Below is a small trained network, with its code and all its weights. Each question gives an input and a class and asks what happens when units are switched off, that is, made to give their printed mean instead of their output.

import numpy as np


def w(rows, s, z=0):
    codes = np.array(rows[::2]) - 128.0
    scale = np.full(codes.shape[1], s)
    scale[-1] = z or s
    return codes * scale


def f(y):
    return np.maximum(y, 0)


def log_softmax(a):
    a = a - a.max(-1, keepdims=True)
    return a - np.log(np.exp(a).sum(-1, keepdims=True))


def net(x, mask):
    res = np.array(x, float).reshape(1, 8) / 4 @ E
    y = f(res @ A[0][:, :-1].T + A[0][:, -1])
    res = res + np.where(mask, y, B[0][:, -1]) @ B[0][:, :-1]
    return log_softmax(res[-1] @ U[:, :-1].T + U[:, -1])


A, B = {}, {}
E = w([
[245,96,132,73,118],'x0',
[129,119,169,110,175],'x1',
[98,78,174,149,114],'x2',
[105,72,225,35,171],'x3',
[106,110,62,88,167],'x4',
[94,51,156,211,129],'x5',
[18,133,131,71,54],'x6',
[174,2,19,95,93],'x7',
],0.0051)
A[0] = w([
[172,140,112,157,147,160],'N1',
[50,208,198,142,123,70],'N2',
[111,141,127,122,143,93],'N3',
[131,84,103,177,20,210],'N4',
[117,37,216,141,158,17],'N5',
[74,177,160,121,153,136],'N6',
[135,70,64,142,83,50],'N7',
[175,185,99,148,113,98],'N8',
[125,143,108,131,92,7],'N9',
[98,57,52,116,173,95],'N10',
[175,148,109,164,150,129],'N11',
[107,146,134,123,145,42],'N12',
[122,104,70,119,163,3],'N13',
[152,154,108,132,125,82],'N14',
[222,159,113,164,144,253],'N15',
[174,86,157,2,85,133],'N16',
],0.016,0.0019)
B[0] = w([
[112,115,151,89,161,184],'N1',
[65,247,104,166,181,255],'N2',
[140,149,162,149,124,144],'N3',
[7,156,130,147,153,231],'N4',
[37,4,143,106,104,207],'N5',
[100,195,113,150,166,208],'N6',
[75,195,139,161,186,213],'N7',
[154,57,142,106,159,194],'N8',
[100,113,165,136,149,150],'N9',
[179,203,112,182,87,219],'N10',
[91,116,154,76,149,187],'N11',
[110,151,129,133,123,147],'N12',
[140,187,119,137,116,170],'N13',
[138,96,128,116,128,159],'N14',
[97,83,137,43,174,237],'N15',
[246,173,121,46,206,253],'N16',
],0.023,0.0082)
U = w([
[90,68,169,94,155,227],'0',
[253,156,116,92,141,44],'1',
[93,216,113,212,135,197],'2',
[114,36,135,231,8,1],'3',
],0.0052,0.0022)

Each question gives the input, the list of numbers given to net, and the class t.
The units are the neurons (one row each of A and B). Each row of codes is followed by its name. A weight is (code - 128) times the scale printed after its matrix; where a second scale follows, it is the last column's (A, B and U).
mask holds one flag per neuron, in row order. A switched-off neuron (its flag False) gives its mean, the last column of its row in B, instead of its output. The means were averaged over made-up inputs and are rounded, as every weight is.
A unit's drop is (log p(t) with every unit on - log p(t) with that unit switched off) / (log p(t) with every unit on - log p(t) with every unit switched off).
The circuit of an input: a set's keep is (log p(t) with only the set's units on - log p(t) with every unit switched off) / (log p(t) with every unit on - log p(t) with every unit switched off). Starting from the 12 units with the biggest drops (on a tie, the unit counted first), units are removed one at a time, each time the one whose removal leaves the highest keep (on an exact tie, the one counted first), for as long as the keep stays at least 0.8.
units of the circuit, in order: the units of the circuit, biggest drop first
k most important neurons: the k neurons with the biggest drops, biggest first
drop of u: that unit's drop, to one decimal
input [7,2,-3,-3,0,0,-4,4], class 0: units of the circuit, in order => [N15]
input [3,1,8,-8,-7,1,-2,-5], class 0: units of the circuit, in order => [N15; N10]
input [8,-4,-8,4,2,8,-2,6], class 1: 2 most important neurons => [N16; N2]
input [4,-6,-4,1,-4,0,-2,3], class 0: 3 most important neurons => [N10; N15; N4]
input [-8,2,0,6,-5,4,1,6], class 3: 2 most important neurons => [N5; N16]
input [-4,4,6,-6,5,-1,-4,0], class 0: 3 most important neurons => [N2; N16; N6]
input [-3,-3,0,0,3,-5,-5,2], class 0: 3 most important neurons => [N16; N2; N15]
input [3,-4,-3,3,7,3,8,4], class 1: 3 most important neurons => [N16; N2; N6]
input [1,-2,-2,-5,1,0,-7,6], class 0: 2 most important neurons => [N15; N2]
input [7,5,-2,6,-7,-2,0,6], class 1: drop of N16 => 2.0
input [6,6,-3,8,6,0,-7,7], class 1: drop of N16 => 0.4
input [3,-4,5,2,-8,-3,-8,-1], class 0: drop of N6 => 0.0
